Below are the code and all the weights of a small trained network. Each question names an input and a target symbol and asks about switching units off, where a switched-off unit gives its printed mean instead of its output.

import numpy as np


def w(rows, s, z=0):
    codes = np.array(rows[::2]) - 128.0
    scale = np.full(codes.shape[1], s)
    scale[-1] = z or s
    return codes * scale


def norm(h):
    return h / np.sqrt((h * h).mean(-1, keepdims=True) + 1e-5)


def f(y):
    return np.maximum(y, 0)


def softmax(a):
    e = np.exp(a - a.max(-1, keepdims=True))
    return e / e.sum(-1, keepdims=True)


def log_softmax(a):
    a = a - a.max(-1, keepdims=True)
    return a - np.log(np.exp(a).sum(-1, keepdims=True))


def net(x, mask):
    ids = ['αβδζθλμστφψω'.index(c) for c in x.split()]
    T = len(ids)
    res = E[ids] + P[:T]
    r = norm(res)
    for j in range(3):
        rows = slice(2 * j, 2 * j + 2)
        q, k, v = (r @ M[0][rows].T for M in (Q, K, V))
        z = softmax(np.where(np.tri(T) > 0, q @ k.T / 2**0.5, -1e9)) @ v
        o = O[0][rows]
        res = res + np.where(mask[j], z, o[:, -1]) @ o[:, :-1]
    y = f(norm(res) @ A[0][:, :-1].T + A[0][:, -1])
    res = res + np.where(mask[3:19], y, B[0][:, -1]) @ B[0][:, :-1]
    return log_softmax(norm(res)[-1] @ U[:, :-1].T + U[:, -1])


Q, K, V, O, A, B = {}, {}, {}, {}, {}, {}
E = w([
[71,153,98,136,139,179],'α',
[47,173,147,96,67,107],'β',
[182,59,232,231,138,34],'δ',
[74,73,69,241,145,153],'ζ',
[47,146,95,169,100,167],'θ',
[1,100,103,204,105,147],'λ',
[197,129,81,144,91,164],'μ',
[174,175,136,53,165,102],'σ',
[22,96,94,149,184,74],'τ',
[132,144,77,165,152,171],'φ',
[148,158,122,87,59,130],'ψ',
[47,109,125,150,31,158],'ω',
],0.0022)
P = w([
[145,35,119,90,76,51],'0',
[124,151,129,102,131,159],'1',
[137,190,67,191,236,65],'2',
[66,144,79,127,16,83],'3',
[127,117,148,79,134,193],'4',
[141,195,71,191,217,45],'5',
[77,173,86,125,2,86],'6',
[132,82,178,68,137,212],'7',
[148,192,84,192,214,31],'8',
],0.0037)
Q[0] = w([
[237,87,239,141,129,31],'h0',
[69,2,179,140,54,154],'h0',
[136,231,62,168,146,70],'h1',
[128,126,132,74,154,193],'h1',
[167,108,236,74,164,148],'h2',
[101,2,225,116,140,167],'h2',
],0.0065)
K[0] = w([
[252,69,198,88,197,73],'h0',
[106,84,252,192,135,195],'h0',
[122,147,22,180,108,3],'h1',
[148,83,201,144,125,139],'h1',
[68,47,96,102,160,227],'h2',
[131,78,171,34,160,249],'h2',
],0.0058)
V[0] = w([
[88,100,90,132,74,97],'h0',
[95,139,44,83,103,175],'h0',
[200,99,145,187,249,88],'h1',
[163,136,111,44,201,185],'h1',
[123,39,37,201,138,215],'h2',
[2,95,137,153,218,84],'h2',
],0.0035)
O[0] = w([
[89,64,176,154,104,155,211],'h0',
[127,48,193,72,107,118,109],'h0',
[108,51,176,76,42,89,135],'h1',
[106,189,126,188,125,39,8],'h1',
[132,216,3,132,47,142,69],'h2',
[207,191,226,129,97,155,205],'h2',
],0.0036,0.0016)
A[0] = w([
[61,147,169,184,87,149,140],'n0',
[163,113,160,179,118,108,142],'n1',
[97,65,81,88,205,162,40],'n2',
[154,4,148,36,25,119,81],'n3',
[135,114,113,115,70,212,162],'n4',
[208,125,94,171,78,118,22],'n5',
[108,124,186,181,61,55,4],'n6',
[138,168,207,72,127,68,45],'n7',
[80,179,92,16,106,142,117],'n8',
[64,149,172,71,117,136,174],'n9',
[201,174,117,130,149,73,129],'n10',
[207,154,147,106,124,171,186],'n11',
[94,180,123,178,159,90,57],'n12',
[188,126,143,119,174,218,15],'n13',
[140,89,138,139,227,168,75],'n14',
[116,204,129,87,26,113,74],'n15',
],0.0043,0.0027)
B[0] = w([
[153,149,86,109,124,74,199],'n0',
[122,120,89,145,119,137,201],'n1',
[151,116,156,160,116,189,151],'n2',
[113,60,151,60,2,116,251],'n3',
[155,120,188,116,161,78,209],'n4',
[135,158,82,136,203,58,138],'n5',
[173,197,119,113,168,188,181],'n6',
[142,131,135,225,106,108,160],'n7',
[111,99,87,163,112,90,184],'n8',
[171,107,106,167,132,128,206],'n9',
[132,68,145,77,115,173,204],'n10',
[72,139,123,132,128,84,179],'n11',
[90,130,154,113,86,154,174],'n12',
[51,148,170,77,112,132,149],'n13',
[157,158,102,89,100,164,167],'n14',
[202,180,119,96,116,205,178],'n15',
],0.0051,0.0032)
U = w([
[120,194,222,190,126,95,74],'α',
[193,79,146,190,197,159,183],'β',
[50,165,77,173,138,66,101],'δ',
[33,123,126,111,187,59,110],'ζ',
[154,97,67,119,180,253,111],'θ',
[233,245,73,99,68,125,137],'λ',
[130,35,156,97,26,87,217],'μ',
[85,71,16,229,126,145,4],'σ',
[45,167,134,134,141,156,142],'τ',
[162,106,17,109,185,54,17],'φ',
[147,184,186,47,202,40,61],'ψ',
[91,162,222,70,182,234,137],'ω',
],0.0068,0.0018)

Each question gives the input, a string of symbols that net reads in full, and the target symbol t.
The units are the heads (2 rows each of Q, K, V and O) and the neurons (one row each of A and B). Each row of codes is followed by its name. A weight is (code - 128) times the scale printed after its matrix; where a second scale follows, it is the last column's (O, A, B and U).
mask holds one flag per unit, heads first, then neurons. A switched-off unit (its flag False) gives its mean, the last column of its rows in O or B, instead of its output. The means were averaged over made-up inputs and are rounded, as every weight is.
A unit's drop is (log p(t) with every unit on - log p(t) with that unit switched off) / (log p(t) with every unit on - log p(t) with every unit switched off).
The circuit of an input: a set's keep is (log p(t) with only the set's units on - log p(t) with every unit switched off) / (log p(t) with every unit on - log p(t) with every unit switched off). Starting from the 12 units with the biggest drops (on a tie, the unit counted first), units are removed one at a time, each time the one whose removal leaves the highest keep (on an exact tie, the one counted first), for as long as the keep stays at least 0.8.
units of the circuit, in order: the units of the circuit, biggest drop first
unit that matters most: the unit with the biggest drop
k most important neurons: the k neurons with the biggest drops, biggest first
which heads matter: for each layer, one digit per head in row order, 1 if its drop is at least 0.15 and else 0, layers parted by /
input δ δ ζ β μ ψ, target μ: units of the circuit, in order -> n10, h1
input ψ δ ψ σ ψ σ β δ, target θ: units of the circuit, in order -> h2, h0, n14, n3
input ζ μ φ β δ ζ τ α, target μ: units of the circuit, in order -> h2, h1, n4, n8
input λ φ τ τ, target λ: 2 most important neurons -> n15, n6
input ζ σ λ μ α α ζ, target λ: units of the circuit, in order -> h2, n15
input δ ζ σ δ ζ δ λ σ, target λ: units of the circuit, in order -> h2, h1
input τ δ τ δ α, target μ: units of the circuit, in order -> n8, n4, h1, h2
input δ λ δ σ ψ τ ψ β, target θ: units of the circuit, in order -> h2, h1, n3, n9
input β φ δ μ τ ζ λ δ, target α: which heads matter -> 110
input λ φ δ ψ σ τ δ δ, target β: which heads matter -> 111
input δ δ β, target α: 2 most important neurons -> n3, n7
input β δ ζ δ, target λ: units of the circuit, in order -> h0, n6
input τ σ ζ δ δ, target β: units of the circuit, in order -> h0, n3, h2
input ω β δ τ ψ, target ω: 4 most important neurons -> n13, n3, n2, n14
input δ ψ β β σ β α σ θ, target α: units of the circuit, in order -> h2
input φ ζ ψ λ λ β ψ δ, target ψ: which heads matter -> 101
input σ β σ β ζ τ μ ζ, target λ: which heads matter -> 011
input δ σ δ θ α, target β: 2 most important neurons -> n3, n9
input δ θ α, target ω: which heads matter -> 000
input σ α δ λ μ τ δ β, target σ: units of the circuit, in order -> h2, h1, n8, n9
input ψ ψ β δ ψ, target θ: which heads matter -> 011
input φ σ δ ω ζ, target β: which heads matter -> 111
input ζ τ δ β δ, target α: which heads matter -> 111
input δ σ λ β τ σ μ τ, target α: which heads matter -> 011
input ψ μ β, target α: which heads matter -> 001
input β μ δ ζ σ, target σ: unit that matters most -> h1
input μ θ δ ψ ψ φ, target θ: 2 most important neurons -> n3, n10
input ω μ δ ψ σ ψ δ ω, target β: which heads matter -> 011
